Below are the code and all the weights of a small trained network. Each question names an input and a target symbol and asks about switching units off, where a switched-off unit gives its printed mean instead of its output.

import numpy as np


def w(rows, s, z=0):
    codes = np.array(rows[::2]) - 128.0
    scale = np.full(codes.shape[1], s)
    scale[-1] = z or s
    return codes * scale


def f(y):
    return np.maximum(y, 0)


def softmax(a):
    e = np.exp(a - a.max(-1, keepdims=True))
    return e / e.sum(-1, keepdims=True)


def log_softmax(a):
    a = a - a.max(-1, keepdims=True)
    return a - np.log(np.exp(a).sum(-1, keepdims=True))


def net(x, mask):
    ids = ['βγδεζηθμξσφψω'.index(c) for c in x.split()]
    T = len(ids)
    res = E[ids] + P[:T]
    u = 0
    for l in range(2):
        r = res
        for j in range(2):
            rows = slice(2 * j, 2 * j + 2)
            q, k, v = (r @ M[l][rows].T for M in (Q, K, V))
            z = softmax(np.where(np.tri(T) > 0, q @ k.T / 2**0.5, -1e9)) @ v
            o = O[l][rows]
            res = res + np.where(mask[u + j], z, o[:, -1]) @ o[:, :-1]
        u += 2
        y = f(res @ A[l][:, :-1].T + A[l][:, -1])
        res = res + np.where(mask[u : u + 4], y, B[l][:, -1]) @ B[l][:, :-1]
        u += 4
    return log_softmax(res[-1] @ U[:, :-1].T + U[:, -1])


Q, K, V, O, A, B = {}, {}, {}, {}, {}, {}
E = w([
[207,104,209,99],'β',
[126,193,191,88],'γ',
[227,93,111,223],'δ',
[81,49,131,169],'ε',
[251,186,54,84],'ζ',
[239,211,176,181],'η',
[128,115,135,72],'θ',
[57,187,95,156],'μ',
[106,184,114,84],'ξ',
[185,41,86,131],'σ',
[104,67,49,137],'φ',
[79,130,178,119],'ψ',
[183,75,163,171],'ω',
],0.023)
P = w([
[253,161,20,73],'0',
[234,168,29,46],'1',
[228,169,33,45],'2',
[234,178,39,38],'3',
[224,172,35,34],'4',
[239,199,30,46],'5',
],0.0037)
Q[0] = w([
[129,244,61,23],'L0H0',
[26,106,216,210],'L0H0',
[178,201,98,43],'L0H1',
[130,72,70,2],'L0H1',
],0.0069)
K[0] = w([
[136,190,82,27],'L0H0',
[142,146,145,113],'L0H0',
[170,140,11,12],'L0H1',
[90,59,63,67],'L0H1',
],0.011)
V[0] = w([
[74,159,76,145],'L0H0',
[91,167,120,126],'L0H0',
[111,42,62,1],'L0H1',
[210,189,103,101],'L0H1',
],0.0096)
O[0] = w([
[194,107,128,140,107],'L0H0',
[107,216,68,123,118],'L0H0',
[165,140,154,254,85],'L0H1',
[172,63,112,142,254],'L0H1',
],0.0099,0.014)
A[0] = w([
[172,115,162,119,104],'L0N0',
[254,104,140,105,2],'L0N1',
[45,109,162,122,109],'L0N2',
[190,204,73,138,90],'L0N3',
],0.0094,0.0086)
B[0] = w([
[97,40,193,2,177],'L0N0',
[79,36,129,79,248],'L0N1',
[133,68,134,158,139],'L0N2',
[98,172,47,74,182],'L0N3',
],0.0089,0.013)
Q[1] = w([
[125,155,112,140],'L1H0',
[186,121,132,109],'L1H0',
[44,92,156,139],'L1H1',
[187,203,253,52],'L1H1',
],0.011)
K[1] = w([
[176,5,90,107],'L1H0',
[49,234,41,120],'L1H0',
[128,103,1,147],'L1H1',
[174,155,162,89],'L1H1',
],0.0081)
V[1] = w([
[100,22,211,153],'L1H0',
[104,253,44,67],'L1H0',
[41,133,78,175],'L1H1',
[132,244,167,206],'L1H1',
],0.0061)
O[1] = w([
[135,187,130,159,131],'L1H0',
[138,177,156,181,134],'L1H0',
[88,2,32,76,87],'L1H1',
[121,161,158,129,4],'L1H1',
],0.0073,0.022)
A[1] = w([
[120,179,255,98,28],'L1N0',
[74,63,146,241,7],'L1N1',
[173,252,175,93,79],'L1N2',
[12,96,192,158,253],'L1N3',
],0.0074,0.0036)
B[1] = w([
[96,78,208,254,213],'L1N0',
[110,116,63,189,244],'L1N1',
[85,157,158,255,229],'L1N2',
[28,122,148,44,254],'L1N3',
],0.0099,0.0023)
U = w([
[157,74,96,140,163],'β',
[251,153,144,155,254],'γ',
[133,102,154,113,139],'δ',
[192,185,179,2,80],'ε',
[98,203,29,73,144],'ζ',
[17,196,205,41,172],'η',
[30,94,93,131,74],'θ',
[209,234,69,128,191],'μ',
[156,203,250,148,86],'ξ',
[165,123,251,109,76],'σ',
[167,59,109,207,52],'φ',
[146,116,81,111,64],'ψ',
[141,105,46,218,46],'ω',
],0.0093,0.013)

Each question gives the input, a string of symbols that net reads in full, and the target symbol t.
The units are the heads (2 rows each of Q, K, V and O) and the neurons (one row each of A and B). Each row of codes is followed by its name. A weight is (code - 128) times the scale printed after its matrix; where a second scale follows, it is the last column's (O, A, B and U).
mask holds one flag per unit, layer by layer, with each layer's heads first. A switched-off unit (its flag False) gives its mean, the last column of its rows in O or B, instead of its output. The means were averaged over made-up inputs and are rounded, as every weight is.
A unit's drop is (log p(t) with every unit on - log p(t) with that unit switched off) / (log p(t) with every unit on - log p(t) with every unit switched off).
The circuit of an input: a set's keep is (log p(t) with only the set's units on - log p(t) with every unit switched off) / (log p(t) with every unit on - log p(t) with every unit switched off). Starting from all 12 units, units are removed one at a time, each time the one whose removal leaves the highest keep (on an exact tie, the one counted first), for as long as the keep stays at least 0.8.
units of the circuit, in order: the units of the circuit, biggest drop first
most important unit: the unit with the biggest drop
top k neurons: the k neurons with the biggest drops, biggest first
heads that matter: for each layer, one digit per head in row order, 1 if its drop is at least 0.15 and else 0, layers parted by /
drop when u is switched off: that unit's drop, to one decimal
input σ μ ζ β η, target β: heads that matter -> 01 / 00
input γ θ η ζ, target β: most important unit -> L0H1
input φ θ η β, target σ: heads that matter -> 01 / 00
input η η σ, target φ: units of the circuit, in order -> [L0H1, L1N1]
input ξ μ ε μ μ, target ζ: heads that matter -> 10 / 01
input ω μ μ ψ σ, target φ: units of the circuit, in order -> [L0H1, L1N1, L0N3]
input η ξ ψ δ γ μ, target ζ: heads that matter -> 10 / 00
input η η η μ ζ, target β: units of the circuit, in order -> [L0N1, L0H1]
input ψ μ ψ γ γ, target ξ: top 3 neurons -> [L0N1, L1N2, L1N0]
input β γ β, target σ: top 2 neurons -> [L1N0, L0N3]
input ξ η θ, target γ: units of the circuit, in order -> [L0H1, L0N1]
input ζ γ φ η, target β: top 2 neurons -> [L0N1, L0N3]
input θ η φ, target ω: top 3 neurons -> [L1N1, L0N0, L0N1]
input γ σ ζ η γ, target γ: units of the circuit, in order -> [L0H1]
input ε ω ψ η θ, target γ: drop when L0N1 is switched off -> 0.4
input γ ψ ξ, target μ: drop when L0N1 is switched off -> 0.3
input η ξ η ψ θ η, target ε: drop when L0H1 is switched off -> 0.6
